Here is a tiny trained network, its code and every weight. The questions are about switching its units off for an input and a class, where a switched-off unit gives its printed mean instead of its output.

import numpy as np


def w(rows, s, z=0):
    codes = np.array(rows[::2]) - 128.0
    scale = np.full(codes.shape[1], s)
    scale[-1] = z or s
    return codes * scale


def f(y):
    return np.maximum(y, 0)


def log_softmax(a):
    a = a - a.max(-1, keepdims=True)
    return a - np.log(np.exp(a).sum(-1, keepdims=True))


def net(x, mask):
    res = np.array(x, float).reshape(1, 3) / 4 @ E
    y = f(res @ A[0][:, :-1].T + A[0][:, -1])
    res = res + np.where(mask, y, B[0][:, -1]) @ B[0][:, :-1]
    return log_softmax(res[-1] @ U[:, :-1].T + U[:, -1])


A, B = {}, {}
E = w([
[85,166,128,70,180,143,1,159,75,117,110],'x0',
[118,183,77,45,128,101,195,138,123,43,71],'x1',
[199,166,60,60,24,178,99,129,195,165,117],'x2',
],0.009)
A[0] = w([
[127,114,134,81,134,91,75,138,75,129,140,189],'n1',
[133,124,115,80,84,156,10,127,154,171,150,120],'n2',
[105,119,153,174,189,126,174,136,92,91,132,165],'n3',
[144,119,160,166,124,148,96,135,111,131,134,132],'n4',
[104,145,129,124,181,163,91,117,136,99,123,219],'n5',
[119,109,151,161,163,118,135,121,116,116,139,250],'n6',
[112,122,135,151,159,116,231,125,129,100,125,136],'n7',
[123,99,156,242,141,135,34,122,128,165,153,146],'n8',
[142,121,122,122,85,137,160,118,129,145,136,221],'n9',
[109,141,111,4,145,128,139,116,121,96,125,177],'n10',
],0.017,0.0026)
B[0] = w([
[68,114,114,90,173,119,102,147,198,92,181,185],'n1',
[210,141,119,135,79,94,155,117,44,116,31,237],'n2',
[166,119,111,207,150,108,121,102,56,175,66,220],'n3',
[92,113,148,152,170,130,158,107,123,145,77,174],'n4',
[58,129,203,106,117,184,164,124,192,110,119,179],'n5',
[86,105,136,166,96,95,130,155,126,209,50,193],'n6',
[157,99,142,191,70,127,104,97,60,179,159,214],'n7',
[53,123,145,199,199,110,91,103,52,200,94,255],'n8',
[142,116,125,92,75,124,133,134,253,150,145,181],'n9',
[176,176,116,39,126,128,118,136,113,101,19,207],'n10',
],0.014,0.017)
U = w([
[82,140,100,136,179,216,112,189,147,93,235,19],'0',
[174,152,69,87,70,121,135,144,132,132,71,215],'1',
[106,120,77,138,147,147,120,163,109,81,199,16],'2',
[120,113,76,162,179,180,138,222,133,75,198,2],'3',
[51,175,125,50,193,173,98,176,171,104,83,63],'4',
[117,51,91,146,78,159,164,134,255,174,195,141],'5',
[72,90,166,189,147,104,105,98,69,191,100,201],'6',
[123,92,117,120,81,135,135,128,126,110,164,24],'7',
],0.0073,0.0025)

Each question gives the input, the list of numbers given to net, and the class t.
The units are the neurons (one row each of A and B). Each row of codes is followed by its name. A weight is (code - 128) times the scale printed after its matrix; where a second scale follows, it is the last column's (A, B and U).
mask holds one flag per neuron, in row order. A switched-off neuron (its flag False) gives its mean, the last column of its row in B, instead of its output. The means were averaged over made-up inputs and are rounded, as every weight is.
A unit's drop is (log p(t) with every unit on - log p(t) with that unit switched off) / (log p(t) with every unit on - log p(t) with every unit switched off).
The circuit of an input: a set's keep is (log p(t) with only the set's units on - log p(t) with every unit switched off) / (log p(t) with every unit on - log p(t) with every unit switched off). Starting from all 10 units, units are removed one at a time, each time the one whose removal leaves the highest keep (on an exact tie, the one counted first), for as long as the keep stays at least 0.8.
circuit, biggest first: the units of the circuit, biggest drop first
top k neurons: the k neurons with the biggest drops, biggest first
drop of u: that unit's drop, to one decimal
input [-6,8,5], class 1: top neuron -> n10
input [3,7,4], class 1: top 2 neurons -> n8, n10
input [-2,1,2], class 5: circuit, biggest first -> n2, n8
input [-2,2,2], class 1: top 3 neurons -> n8, n1, n5
input [-6,-5,5], class 5: circuit, biggest first -> n9, n3
input [7,4,3], class 1: top 4 neurons -> n2, n8, n10, n4
input [8,7,-8], class 4: top 2 neurons -> n10, n1
input [-4,3,1], class 5: top 2 neurons -> n2, n8
input [-3,1,5], class 1: drop of n1 -> 0.1
input [-2,7,-1], class 1: drop of n8 -> 0.4
input [-7,0,-1], class 5: drop of n7 -> -0.1
